Each row has a class, written as a number after it.
[-12  -1 -21  -6   5 -28   2 -15  14  12 -13  49 -26  70 -44  -1 -12  30
  30  10  16  23   4 -14 -14  -1  27 -10  37  -1   3  25  -5 -21  12 -21] -> 5
[  4  -6  20  14 -20 -43  34   5  34  31  39 -25  35  40  18 -15  -4 -40
  22  -9  34 -13 -12 -49  74  64  17 -32  -7   7 -21 -13  13 -37  35  17] -> 3
[-11  -6 -33  21  -2 -60 -44 -30   2  50  10  17 -54  78 -38  10   7  13
  57  22 -74  22  32 -62  28  10  10 -33  45 -10  54  15  28 -56  19 -22] -> 7
[ -6 -36   5   7  -8 -71  -8  35   0  68 -15  28  18  43  -2   3 -26   9
  38  -6 -51   5  38 -18  19  16   5  15  14  50   1   7  -2  -3  45 -53] -> 8
[ 10 -14 -15 -33 -20 -33  13  30 -28  35  16  26 -69  92 -13 -28 -70 -47
  16  19  65  22 -42 -16  17  36  51 -29 -16   2  30 -24  12 -84  49 -12] -> 10
[ -8  14   9  31 -10 -55  23 -33   8 -15  52  17 -26  -7  25 -12  13  10
  53  13   2 -44 -52  12  46  46  33  25  42  13 -11 -22 -36  -3  44  25] -> 5
[  6 -40  10   3 -22 -80  -7  -5 -34  24  -7  -4 -15  94  59  -2 -11 -40
  24  58  15 -29 -50  26  57  45   5   9  37  13  -2 -26 -15 -10  53  27] -> 10
[ 13   7  -5   5   2   6   2  10 -30  56  13  28 -32  34 -59  -3 -12 -49
  38  66  18   7  75  17 -75  19 -18  -3 -45  22  31   7  25 -37 -35  -9] -> 12
[  2  -6 -36  -7  11 -23   3  -5  16  21 -24  40 -32  74 -44  -4  -8  52
  35   5 -25  37  29   2 -17  -9  28  -3  21   4  26  15 -11 -18  23 -31] -> 7
[ -8 -28   7  12 -14 -67  -7  21  -2  81 -21  27   1  50  11  -3 -26   5
  39 -16 -27 -17  49 -24  44   9  -1   1  18  36  -2  23  13 -13  39 -39] -> 2
[ -6 -20 -31 -16  -3 -18   1  -2  14  11 -23  43 -16  68 -47   0 -23  21
  37   6  14  46  18  -7 -29  -1  34   1  20  11  12  -4  -5 -22  18 -40] -> 8
[ -5 -17  16  20 -37 -48   0  14  17  72 -24  32  15  54  13   5  -6  11
  31 -11 -39  -7  44 -42  25  16 -14  20  33  50   3  19   8  -6  56 -53] -> 1
[ -1 -35   9   4  -1 -56   1  15   4  80 -27  33  21  47  -7  11   3   8
  32 -15 -32 -20  47 -43  32  16  -5  22  22  39  12  30  17 -12  50 -48] -> 6
[ 42 -31  -4  35  12  -5 -58 -20 -48  16   3  -3 -47  13  -4 -11   9 -69
  -7  24 -31 -44  34  14  45  -4  -8 -33   8  -8   3  21 -15 -46  21  43] -> 0
[  4 -27  14   7  12 -70   8  12   0  73 -34  43  10  51  10   1 -15 -10
  31  -1 -38 -22  43 -23  39  10 -11  17  34  35  -1  15  16  -9  43 -34] -> 10
[ -5 -27  22  10  -9 -51   0  20 -11  67 -23  27  15  40  17  15  -3 -12
  38 -10 -20 -18  48 -18  38  27  -5  14  26  47   1  15  11   4  44 -31] -> 9
[-11 -20  13   7 -15 -55  -5   8   7  65  28 -34 -32  53   4   0 -23 -18
  -1  45  12 -18 -15 -20  82  42  24 -29 -41  12  -3  22  19 -62 -17   2] -> 7
[-20 -20 -30  -9   2 -11  12 -10  17  15 -16  43 -21  80 -35   2  -7   6
   8   6   2  21  18  -8 -19   0  28  -3  29  18  20  11   4 -23  31 -32] -> 4
[  5 -10   0  21   2 -65   2  23  -1  70 -24  30  13  50 -14   3  -4  18
  41  -9 -72  -7  52 -22  45   5   0  19  11  29  10  23  -1 -12  39 -40] -> 7
[  3 -31 -29  20 -48 -14 -11   3  27  19  55 -17 -34  66   0 -20 -37 -10
 -19  35  14  34  12 -37 -37  36  13 -26 -25  54  42  22   4 -60  57 -25] -> 1
[  7 -24  16  16  -6 -44  11  19  -5  68 -28  23  18  44  10   8 -16  -7
  23   0 -45 -18  55 -13  35  13  -1  -1  25  33  -7  23  -1  -6  49 -42] -> 11
[-14   8  -1 -19 -29  -4 -48 -16  -8  44  14  -9 -18  81 -56  11 -71  34
  49 -17  72  49  32 -24  -6  19  29 -25  32 -32  10 -12  66 -49 -26   6] -> 2
[ 25  -2  -4  12 -13 -26  -3  22  -4 -27 -48  16  53  63  -6 -20  33 -74
  -8  -8 -53   2  15  21 -35 -30  43   5   5   0  -1   6 -83 -14  59 -49] -> 0
[  3  -4   0 -29  -8  -2  12  19  30  49  19  -9 -27  33 -38 -25 -37 -31
 -39   5 -13  35  33 -39 -37  -5  12 -34 -15  46  -1  58  12 -73  54   9] -> 4
[-10 -18 -22 -19   3 -11  -5 -13  19  25 -29  37 -11  69 -43   8   1  40
  26  -5  29  28  23 -20 -26  -5  24 -12  40  -5  23  15  12 -21  18 -40] -> 6
[-10 -25  13  12  -9 -62  -1  17   0  76 -19  27   0  47   6  -1 -23   6
  34 -15 -37 -22  49 -20  42  10  -4   1  18  33  -2  21   8 -12  40 -36] -> 2
[ -3 -36   8  10  -8 -66  -5  29   3  63 -20  29  28  46  -4  10 -21   1
  40  -9 -43   2  40 -23  22  15   4  20  13  44  -6   7   3  -6  49 -45] -> 8
[ -2  55   2   2   1   7  -8  53 -65  20   4  32 -31  24 -64 -36 -36 -21
   9  -1  60  -3  19  69 -19  -6  21  26 -10 -19  28 -42  12 -49 -49 -68] -> 6
[ -7 -12  17  23   2 -71  -4  15   0  73 -16  47   9  51 -13   2 -13  15
  39  -4 -43 -24  35 -20  39  16  -5  14  33  32  -8  30   0  -7  37 -37] -> 5
[ -2 -26 -37  -7  17 -26   6 -15  -2   0 -16  54 -29  72 -26   3  -8  22
  26  20  20  22   8   2 -18  10  25  -7  49   5  10  20  -3 -12  22 -26] -> 0
[-11 -15 -23 -23   7 -11   0 -16  21  26 -31  45 -14  76 -49  10  -1  38
  31  -3  26  28  27 -22 -30   1  24  -2  37  -3  26  12  17 -22  23 -44] -> 6
[-11  68  25   5 -25  37 -30 -24  24  -1  -7 -22  16 -19  -7   3   2  37
  -3 -60 -43  11   8  -2  49  27  54 -31  65 -54 -14 -61 -32 -11  35 -40] -> 11
[ -2 -15  19  16 -38 -46  -3  21  17  82 -29  31   8  51   9   1 -13   8
  31  -9 -48 -11  56 -38  25  14 -17  14  23  49   7  23  11 -10  51 -50] -> 1
[  2 -22 -35  -9  15 -16   6 -10   1   2 -24  54 -22  65 -35   3  -8  11
  22  16  -1  23  24  -9 -26   3  18 -17  38   2  17  23  -3 -16  28 -26] -> 0
[-13 -24  28  13  -6 -60   9  11   0  72 -19  42  21  58   9   5  -2   2
  53 -12 -28 -15  53 -22  24  15 -25  10  28  40  -1  20   7  -8  30 -26] -> 3
[-29  38  22   5 -35   7 -35 -24 -51  -7  30 -17 -44  36 -12  21 -27 -42
  35  27  91  -5 -11 -12  38  32 -10 -52  29 -67  27 -54  85 -60 -45  51] -> 9
[-11 -32  25  14  -8 -67  11  15  -3  64 -19  35  33  62  10   5   2  -9
  53 -14 -25 -14  46 -25  26  11 -20  14  25  40  -4  24   4  -9  32 -25] -> 3
[ -6   1 -36  -1   9 -22  11  -8  13  13 -16  42 -25  67 -48   4  -8  56
  39   0 -12  37  25 -13  -8  -6  30   1  26  -1  24  13  -1 -23  21 -31] -> 7
[ -6  11  10 -14 -17  18  14 -57  51  18 -19  20 -10  36 -27  25  37 -18
   7  39 -84 -16  53 -47 -18  74 -48 -20  11   4  45 -28  28 -49 114  24] -> 9
[-15 -24 -30 -16  -7 -14   2 -12  12  21 -14  37 -39  75 -31  -4 -27  24
  37   2  28  25  20 -10 -13   1  29 -23  24   4  15   9   5 -28  20 -26] -> 2
[ -6 -23 -22  -3  -1 -11  18 -12   9  17 -17  24 -14  70 -24   7 -18  16
  19  23   4  23  30  -8 -14   2  26 -28  38   8  11  20  -7 -17  25 -37] -> 11
[-14 -24  26  11  -8 -62   6  25  -2  70 -22  33   8  43  24   9 -11  -9
  41 -10 -30 -26  52 -13  45  30  -7   9  24  46   5  15  16   0  47 -39] -> 9
[-16 -22 -31 -13  -6 -17   4 -13  18  16 -15  35 -33  73 -32  -5 -23  34
  30  -1  15  28  24 -10 -21  -2  29 -20  27   7  17  11  -4 -27  33 -31] -> 2
[-45  -4 -23  32 -56 -23 -29  11 -28  80   9  39 -56  53 -20   9 -40 -36
  16  43  54  -5  41 -65  37  24   0 -66  -8  11  66  -1  64 -83 -24 -54] -> 4
[  2 -27 -32  -3  15 -27   1 -12  -8   9 -16  53 -28  65 -29   4  -7  14
  22  29   1  12  19   3 -27   9  12  -9  37   8  19  18   1 -18  25 -26] -> 0
[-22 -14 -30 -13  -2   5  18  -9  14   9 -11  38 -13  64 -36   6  -9  11
  11   1   8  31  13 -15 -24   2  30   0  30  19  20   5   0 -10  20 -32] -> 4
[ -32   68   70   17   18   15   27    2   21  -34   15  -27   30  -15
  -25  -18   17  -25  -46  -14 -109  -57   28   39   29   -3  -35  -27
  -10  -70  -19  -30   -6  -39   23   25] -> 12
[ -5 -19  23   9  -4 -52  -1  19  -5  69 -27  31   8  47   6   6  -9  -7
  39 -15 -35 -15  62 -15  34  21  -5  10  34  43   3  19  10   0  43 -35] -> 9
[-15 -20 -30 -12 -10 -24   5 -10   9  24 -15  37 -36  74 -31  -6 -26  25
  31   4  31  22  18 -14 -10  -2  23 -22  23   3  17  13  11 -37  22 -28] -> 2
[  1 -21  13  18  -8 -51  13  16  -3  69 -18  23  14  47   5   3 -22  -2
  29   3 -36 -15  56 -18  37  12   7  -5  34  34  -4  28  -2  -9  37 -48] -> 11
[-16  -7  -8  -9  18  -4  10 -15   7   9 -16  42 -24  63 -36   5  11  22
  20   6  11  20  19  13 -35  -8  26 -11  26  -9  -8  17 -15 -20  13 -25] -> 12
[ -8 -19 -26 -21   5 -15   4 -13  19  25 -26  45 -15  75 -43   6   0  27
  31  -4  27  25  19 -27 -23   4  26  -3  32   0  28  13  17 -25  26 -45] -> 6
[  1 -22  17  16  -9 -49  12  17  -4  69 -24  23  20  47  10   6 -21  -3
  27   0 -45 -16  56 -15  35  12   1  -3  32  33  -3  25  -1  -4  42 -46] -> 11
[ -6  22  49  -5  -6  -1 -21 -50  -6  19  -9   2  -7  -1 -15  27  41  35
  36  -5 -82 -22  39   3 -21  18 -29  -2  51 -11   2 -35 -15 -10  52  41] -> 3
[ 27  14 -22  -6 -77  21  -9 -15 -11  38  18 -13 -14  46 -51 -20  -8 -71
  45  20  88  51 -27 -93  15  18  12 -31  37  -3  15  -5  20 -72 -12  11] -> 1
[  4 -24  10   9  -4 -53  -5  17   5  79 -35  35  30  44 -12   4   5   5
  35 -23 -25 -18  54 -35  30   7   0  19  27  31  10  24  10  -8  38 -56] -> 6
[-10 -28  24  11  -8 -63   5  13  -5  69 -21  42  20  60  12   2   0   1
  51 -13 -33 -16  47 -15  21  13 -23  11  24  37   6  14   4  -9  35 -28] -> 3
[ 48 -21 -24   3 -20 -18 -46 -11  33  69  26 -21 -32  65 -20 -35 -19  39
 -12  16  23  34  -1  11 -16  52  18 -12  21  32   6 -11  15 -31  36 -23] -> 1
[  0  -8   3  25 -82  66 -26 -29 -21  30  11  12 -35  22 -23  15 -19 -21
  -8  60   2  -3  52 -36 -38  40 -60 -26 -25  33  65 -21  -1 -55  46  10] -> 1
[-13 -17  25  14   6 -55  13  18  -5  64 -13  37  12  53  -4   8   2   3
  31  -8 -38 -13  46 -15  13   8   4   6  19  26 -15  30  -7 -10  37 -40] -> 12
[-18 -19 -12 -13   4 -14  10 -12  13  11 -22  47  -7  79 -29  -1   2  23
  38   2  23  26  22   7 -34   0   1  -8  26   2  16   2   4 -23   9 -25] -> 3
[  0 -28   9   7   3 -57  -3  15   7  84 -30  35  24  47 -14   5   5  10
  37 -18 -29 -20  50 -37  38  12  -6  19  33  31   9  28  19 -11  37 -54] -> 6
[-20 -25  13  11  -7 -53  13  24   5  79 -18  31  20  58  -4   6 -14 -15
  19 -11 -42 -18  43 -29  43  16   4  15  21  49   1  22  13  -6  32 -48] -> 4
[ -9 -20  20  11  -6 -53   4  22  -7  69 -22  36   1  43  16   7 -11  -9
  33  -9 -24 -19  55 -17  42  28 -10   9  27  46   5  18  13  -6  49 -36] -> 9
[ -2 -23  16  18  -5 -46  15  15  -4  63 -19  24  16  38  14  10 -17  -4
  23   0 -53 -16  56 -20  32  13   3   3  29  42  -5  29  -8  -1  50 -47] -> 11
[   7    9   10  -36    3  -12    9  -25   20   73   -4   25  -10   72
  -65   27    6  -28   54   -8   35   27   12 -100    6   44   22  -17
   44   -9    1    3   63  -61   41   -9] -> 6
[ 19 -25 -31  29  23 -58   5  13 -47  34  51  25 -60  61 -16   2 -17  11
  23  31 -23   6  -4  -2 -17  24  17  -7 -15  31  48 -13   6 -25  38 -19] -> 7
[ -8 -28  10  10 -18 -69  -5  19  -7  80 -16  24  -1  55  12   0 -26  -2
  40  -9 -24 -18  43 -26  42  15  -3   2  18  38  -1  21  12 -18  44 -30] -> 2
[ -2 -20 -28  -4   2  -8  21  -9   4   7 -13  27 -16  68 -26   4 -19  19
  18  18  16  31  24  -3 -24  -2  35 -20  38  10   9  20 -12 -16  26 -40] -> 11
[ -3  -3  33 -31 -29  25 -37   7  30  80 -27 -15  14  63 -19  -8 -53  10
 -36 -13 -49  38  41 -17  -2  22   0 -67  11  -1   9   8  -9 -35  37 -46] -> 11
[ -2 -26  12   9  -1 -55  -3  13  12  77 -31  33  30  45 -10  10   4  13
  32 -25 -26 -18  50 -44  35  12  -4  18  30  29   7  27  20 -12  44 -52] -> 6
[-11 -13 -16 -18   2   0   8  -8   7  13 -24  45 -37  64 -27   2  -9  10
  27   3  23  20  30   4 -15  16  20  -6  27  13  21   3   5 -21  32 -28] -> 9
[   4   42   12   31   14    6  -15   37  -12    9   12  -13  -45    7
   -2  -45   -4 -109  -30    8  -47  -16   58   20   26  -20   13  -57
  -51  -16   -5   23  -31  -45  -16  -10] -> 12
[-11 -20 -17 -18   5 -10   2 -10   5  14 -25  49 -15  82 -26   0  -3  22
  38  -1  34  34  19   8 -42  -3   4  -8  22   2  16   3   9 -21   7 -20] -> 3
[ -5 -11 -24   1 -25  -4  -2 -14  30  18 -28  41 -23  80 -25  -2  -6  30
  19   4  13  29  28 -17 -26  -2  11  -1  33  15  18  11   7 -24  34 -45] -> 1
[  4 -38   9  10 -10 -64  -9  34   1  75 -23  28  21  42 -10   0 -20  -9
  35   0 -55  -5  47 -16  22  13  -4  10   5  46   0   6  -1 -16  49 -47] -> 8
[ -9 -18 -29 -14   3 -21   0 -10  18  19 -23  35 -13  71 -38   0  -1  25
  22   1  29  26  21 -24 -20  -5  22  -6  34   1  26  25  14 -28  20 -39] -> 6
[ -6 -22 -32 -21   0 -16   1   8  15   4 -24  39 -11  62 -44  -1 -23  29
  33   1   4  48  13   8 -40  -4  38   1  17  12  11 -10 -13 -14  26 -43] -> 8
[-23  23   1  10  13 -35 -37 -54  36  30  42 -15 -65  30 -26  24   1  79
 -11  45 -98  -2  25 -28  -4  45 -44 -58  29 -32  45 -11  76 -75  68  40] -> 7
[ -9  -7  22  25   1 -69  -6   8   6  68 -14  37  14  41  -6   6  -8   9
  32  -3 -52 -26  37 -33  48  14 -10   8  35  27 -15  38   3  -7  34 -25] -> 5
[  9  29  -2   0  -5 -33 -25 -12   0  70  15  12 -66  38 -56  -9 -19  30
   6 -19 -85  -5  33 -39  42  38  40  14 -36  -4  47 -15  16 -88  34 -34] -> 7
